Below is a small trained network, with its code and all its weights. Each question gives an input and a class and asks what happens when units are switched off, that is, made to give their printed mean instead of their output.

import numpy as np


def w(rows, s, z=0):
    codes = np.array(rows[::2]) - 128.0
    scale = np.full(codes.shape[1], s)
    scale[-1] = z or s
    return codes * scale


def f(y):
    return y / 2 * (1 + np.tanh(0.7978845608 * (y + 0.044715 * y**3)))


def log_softmax(a):
    a = a - a.max(-1, keepdims=True)
    return a - np.log(np.exp(a).sum(-1, keepdims=True))


def net(x, mask):
    res = np.array(x, float).reshape(1, 5) / 4 @ E
    y = f(res @ A[0][:, :-1].T + A[0][:, -1])
    res = res + np.where(mask, y, B[0][:, -1]) @ B[0][:, :-1]
    return log_softmax(res[-1] @ U[:, :-1].T + U[:, -1])


A, B = {}, {}
E = w([
[174,196,72,161,115,80,156,159],'x0',
[92,120,128,172,224,113,115,123],'x1',
[152,164,127,158,117,138,54,26],'x2',
[195,115,244,157,117,210,104,110],'x3',
[87,174,112,179,120,142,54,173],'x4',
],0.011)
A[0] = w([
[218,138,128,111,146,149,142,16,85],'n1',
[100,71,188,110,204,97,183,103,116],'n2',
[156,111,137,110,112,190,131,122,189],'n3',
[123,106,166,114,145,114,124,5,250],'n4',
[135,102,112,86,97,105,120,32,187],'n5',
[148,147,120,168,204,91,140,110,69],'n6',
[103,128,187,73,82,128,143,139,94],'n7',
[209,148,89,118,133,143,144,111,108],'n8',
[7,135,84,199,217,106,90,153,142],'n9',
[85,122,129,149,150,193,73,107,58],'n10',
[100,121,117,35,108,98,127,87,134],'n11',
[85,98,136,88,151,145,138,201,91],'n12',
[175,135,223,188,164,160,115,168,227],'n13',
[128,112,165,118,104,114,182,175,174],'n14',
],0.011,0.002)
B[0] = w([
[159,75,95,90,128,161,234,123,220],'n1',
[112,180,50,146,98,96,118,161,186],'n2',
[48,90,146,136,219,95,182,133,181],'n3',
[154,122,220,113,120,253,56,177,231],'n4',
[134,87,137,135,142,124,247,101,197],'n5',
[118,94,79,104,95,106,221,159,169],'n6',
[181,116,78,131,189,130,172,169,164],'n7',
[54,105,135,141,170,57,118,93,159],'n8',
[97,194,63,126,115,103,42,237,253],'n9',
[151,150,239,138,105,138,70,60,184],'n10',
[184,90,131,149,169,134,215,134,169],'n11',
[174,115,91,143,107,184,137,191,169],'n12',
[167,53,120,74,142,254,211,127,223],'n13',
[107,108,130,118,150,220,91,93,164],'n14',
],0.0099,0.013)
U = w([
[174,26,145,57,182,238,143,108,230],'0',
[134,99,103,110,140,50,153,10,8],'1',
[79,181,34,128,120,86,65,154,120],'2',
[106,169,190,132,128,165,2,85,22],'3',
],0.0076,0.0017)

Each question gives the input, the list of numbers given to net, and the class t.
The units are the neurons (one row each of A and B). Each row of codes is followed by its name. A weight is (code - 128) times the scale printed after its matrix; where a second scale follows, it is the last column's (A, B and U).
mask holds one flag per neuron, in row order. A switched-off neuron (its flag False) gives its mean, the last column of its row in B, instead of its output. The means were averaged over made-up inputs and are rounded, as every weight is.
A unit's drop is (log p(t) with every unit on - log p(t) with that unit switched off) / (log p(t) with every unit on - log p(t) with every unit switched off).
The circuit of an input: a set's keep is (log p(t) with only the set's units on - log p(t) with every unit switched off) / (log p(t) with every unit on - log p(t) with every unit switched off). Starting from the 12 units with the biggest drops (on a tie, the unit counted first), units are removed one at a time, each time the one whose removal leaves the highest keep (on an exact tie, the one counted first), for as long as the keep stays at least 0.8.
circuit, biggest first: the units of the circuit, biggest drop first
most important unit: the unit with the biggest drop
top k neurons: the k neurons with the biggest drops, biggest first
drop when u is switched off: that unit's drop, to one decimal
input [-5,3,-8,0,-2], class 2: most important unit : n2
input [5,-3,3,1,0], class 1: circuit, biggest first : n9; n4; n13
input [3,-2,0,1,1], class 2: top 2 neurons : n4; n13
input [-5,7,8,-4,8], class 3: top 2 neurons : n10; n4
input [-6,2,-1,-1,6], class 3: circuit, biggest first : n10; n1
input [-6,4,-3,-6,-8], class 2: top 3 neurons : n2; n13; n1
input [7,-1,-3,-6,-7], class 1: top 3 neurons : n9; n4; n13
input [1,5,1,4,7], class 3: top 2 neurons : n1; n9
input [-8,5,6,6,8], class 3: top 2 neurons : n10; n9
input [-2,7,5,-1,7], class 3: top 3 neurons : n10; n2; n1
input [-3,-5,0,-1,5], class 3: top 3 neurons : n13; n1; n9
input [-2,0,-5,0,2], class 2: top 4 neurons : n13; n4; n1; n5
input [-5,6,4,-1,6], class 3: drop when n10 is switched off : 0.4
input [6,-8,3,-3,0], class 1: most important unit : n9
input [-5,7,7,-2,2], class 3: drop when n10 is switched off : 0.1
input [-6,7,3,-1,8], class 3: drop when n10 is switched off : 1.3
input [-4,-2,-8,-6,0], class 2: drop when n4 is switched off : 0.2
